Below is a small trained network, with its code and all its weights. Each question gives an input and a target symbol and asks what happens when units are switched off, that is, made to give their printed mean instead of their output.

import numpy as np


def w(rows, s, z=0):
    codes = np.array(rows[::2]) - 128.0
    scale = np.full(codes.shape[1], s)
    scale[-1] = z or s
    return codes * scale


def f(y):
    return np.maximum(y, 0)


def softmax(a):
    e = np.exp(a - a.max(-1, keepdims=True))
    return e / e.sum(-1, keepdims=True)


def log_softmax(a):
    a = a - a.max(-1, keepdims=True)
    return a - np.log(np.exp(a).sum(-1, keepdims=True))


def net(x, mask):
    ids = ['αθλστψω'.index(c) for c in x.split()]
    T = len(ids)
    res = E[ids] + P[:T]
    q, k, v = (res @ M[0].T for M in (Q, K, V))
    z = softmax(np.where(np.tri(T) > 0, q @ k.T / 3**0.5, -1e9)) @ v
    res = res + np.where(mask[0], z, O[0][:, -1]) @ O[0][:, :-1]
    y = f(res @ A[0][:, :-1].T + A[0][:, -1])
    res = res + np.where(mask[1:25], y, B[0][:, -1]) @ B[0][:, :-1]
    return log_softmax(res[-1] @ U[:, :-1].T + U[:, -1])


Q, K, V, O, A, B = {}, {}, {}, {}, {}, {}
E = w([
[111,152,189,133],'α',
[117,156,134,142],'θ',
[72,251,174,142],'λ',
[82,77,128,123],'σ',
[133,145,103,120],'τ',
[132,42,159,144],'ψ',
[211,141,101,148],'ω',
],0.018)
P = w([
[159,193,236,104],'0',
[76,62,206,254],'1',
[96,110,21,36],'2',
[188,158,148,137],'3',
[81,149,181,250],'4',
[80,121,53,47],'5',
[191,133,114,150],'6',
[114,230,169,247],'7',
[76,113,46,61],'8',
],0.0088)
Q[0] = w([
[129,148,157,84],'H1',
[152,145,144,63],'H1',
[47,123,108,11],'H1',
],0.011)
K[0] = w([
[105,211,180,105],'H1',
[185,196,68,167],'H1',
[254,144,174,244],'H1',
],0.0078)
V[0] = w([
[33,171,254,104],'H1',
[192,145,91,105],'H1',
[136,191,129,107],'H1',
],0.0081)
O[0] = w([
[138,35,26,184,255],'H1',
[175,163,110,113,90],'H1',
[176,177,2,136,158],'H1',
],0.011,0.0071)
A[0] = w([
[188,51,174,52,202],'N1',
[187,60,57,206,104],'N2',
[210,192,95,204,160],'N3',
[137,169,169,230,148],'N4',
[207,110,115,138,163],'N5',
[109,41,51,190,128],'N6',
[167,93,142,71,122],'N7',
[196,159,128,69,92],'N8',
[148,145,211,155,108],'N9',
[151,174,67,124,104],'N10',
[40,155,97,160,106],'N11',
[94,200,52,250,136],'N12',
[87,215,46,123,93],'N13',
[231,150,74,2,217],'N14',
[59,182,123,186,198],'N15',
[57,135,81,24,145],'N16',
[152,152,62,168,133],'N17',
[18,108,179,140,132],'N18',
[17,67,157,189,149],'N19',
[64,124,194,179,38],'N20',
[234,47,154,103,139],'N21',
[152,103,107,122,172],'N22',
[135,50,131,17,254],'N23',
[212,125,207,247,154],'N24',
],0.0089,0.0074)
B[0] = w([
[228,214,155,117,153],'N1',
[133,133,179,118,231],'N2',
[114,112,117,52,201],'N3',
[125,34,95,83,178],'N4',
[75,167,139,117,165],'N5',
[110,99,153,115,250],'N6',
[142,193,143,88,133],'N7',
[103,154,209,29,136],'N8',
[173,40,65,143,138],'N9',
[211,159,73,117,161],'N10',
[168,97,176,95,171],'N11',
[120,98,177,101,245],'N12',
[170,157,101,148,175],'N13',
[85,200,61,122,172],'N14',
[202,41,58,150,200],'N15',
[40,112,126,181,155],'N16',
[138,109,148,78,194],'N17',
[130,180,100,134,160],'N18',
[148,160,156,179,204],'N19',
[75,141,83,8,141],'N20',
[177,166,255,115,155],'N21',
[102,150,130,151,167],'N22',
[166,158,74,229,176],'N23',
[9,28,141,11,183],'N24',
],0.0069,0.014)
U = w([
[16,90,187,118,152],'α',
[28,112,105,102,185],'θ',
[223,87,121,104,30],'λ',
[226,154,154,244,178],'σ',
[189,243,134,140,254],'τ',
[217,157,255,123,50],'ψ',
[140,188,219,49,30],'ω',
],0.0066,0.0044)

Each question gives the input, a string of symbols that net reads in full, and the target symbol t.
The units are the heads (3 rows each of Q, K, V and O) and the neurons (one row each of A and B). Each row of codes is followed by its name. A weight is (code - 128) times the scale printed after its matrix; where a second scale follows, it is the last column's (O, A, B and U).
mask holds one flag per unit, heads first, then neurons. A switched-off unit (its flag False) gives its mean, the last column of its rows in O or B, instead of its output. The means were averaged over made-up inputs and are rounded, as every weight is.
A unit's drop is (log p(t) with every unit on - log p(t) with that unit switched off) / (log p(t) with every unit on - log p(t) with every unit switched off).
The circuit of an input: a set's keep is (log p(t) with only the set's units on - log p(t) with every unit switched off) / (log p(t) with every unit on - log p(t) with every unit switched off). Starting from the 12 units with the biggest drops (on a tie, the unit counted first), units are removed one at a time, each time the one whose removal leaves the highest keep (on an exact tie, the one counted first), for as long as the keep stays at least 0.8.
units of the circuit, in order: the units of the circuit, biggest drop first
unit that matters most: the unit with the biggest drop
k most important neurons: the k neurons with the biggest drops, biggest first
drop of u: that unit's drop, to one decimal
input τ τ θ ω λ θ, target τ: units of the circuit, in order => (H1 N24 N6)
input ω σ τ α σ θ ω τ τ, target τ: units of the circuit, in order => (H1 N24 N14)
input θ θ α ψ, target ψ: units of the circuit, in order => (N21 N1)
input τ σ θ ψ, target ψ: units of the circuit, in order => (N21 H1)
input ω τ θ ω ψ θ, target τ: units of the circuit, in order => (H1 N24 N12)
input ψ λ σ τ σ α θ ψ σ, target σ: 2 most important neurons => (N23 N24)
input σ ω λ λ τ λ θ ω, target θ: units of the circuit, in order => (N24)
input σ θ λ ω λ α, target τ: units of the circuit, in order => (H1 N24 N12)
input ψ σ θ, target σ: 3 most important neurons => (N24 N23 N3)
input σ λ ψ, target σ: 2 most important neurons => (N23 N24)
input ω α α ω τ α λ σ ω, target τ: 2 most important neurons => (N14 N24)
input ψ α θ λ ω, target α: drop of N24 => 0.4
input σ ψ τ, target σ: drop of N3 => 0.1
input λ τ λ τ λ λ α τ, target λ: drop of N17 => 0.1
input θ θ α τ λ τ α ω λ, target τ: drop of N13 => 0.3
input λ α λ θ λ α ψ λ, target λ: unit that matters most => N15
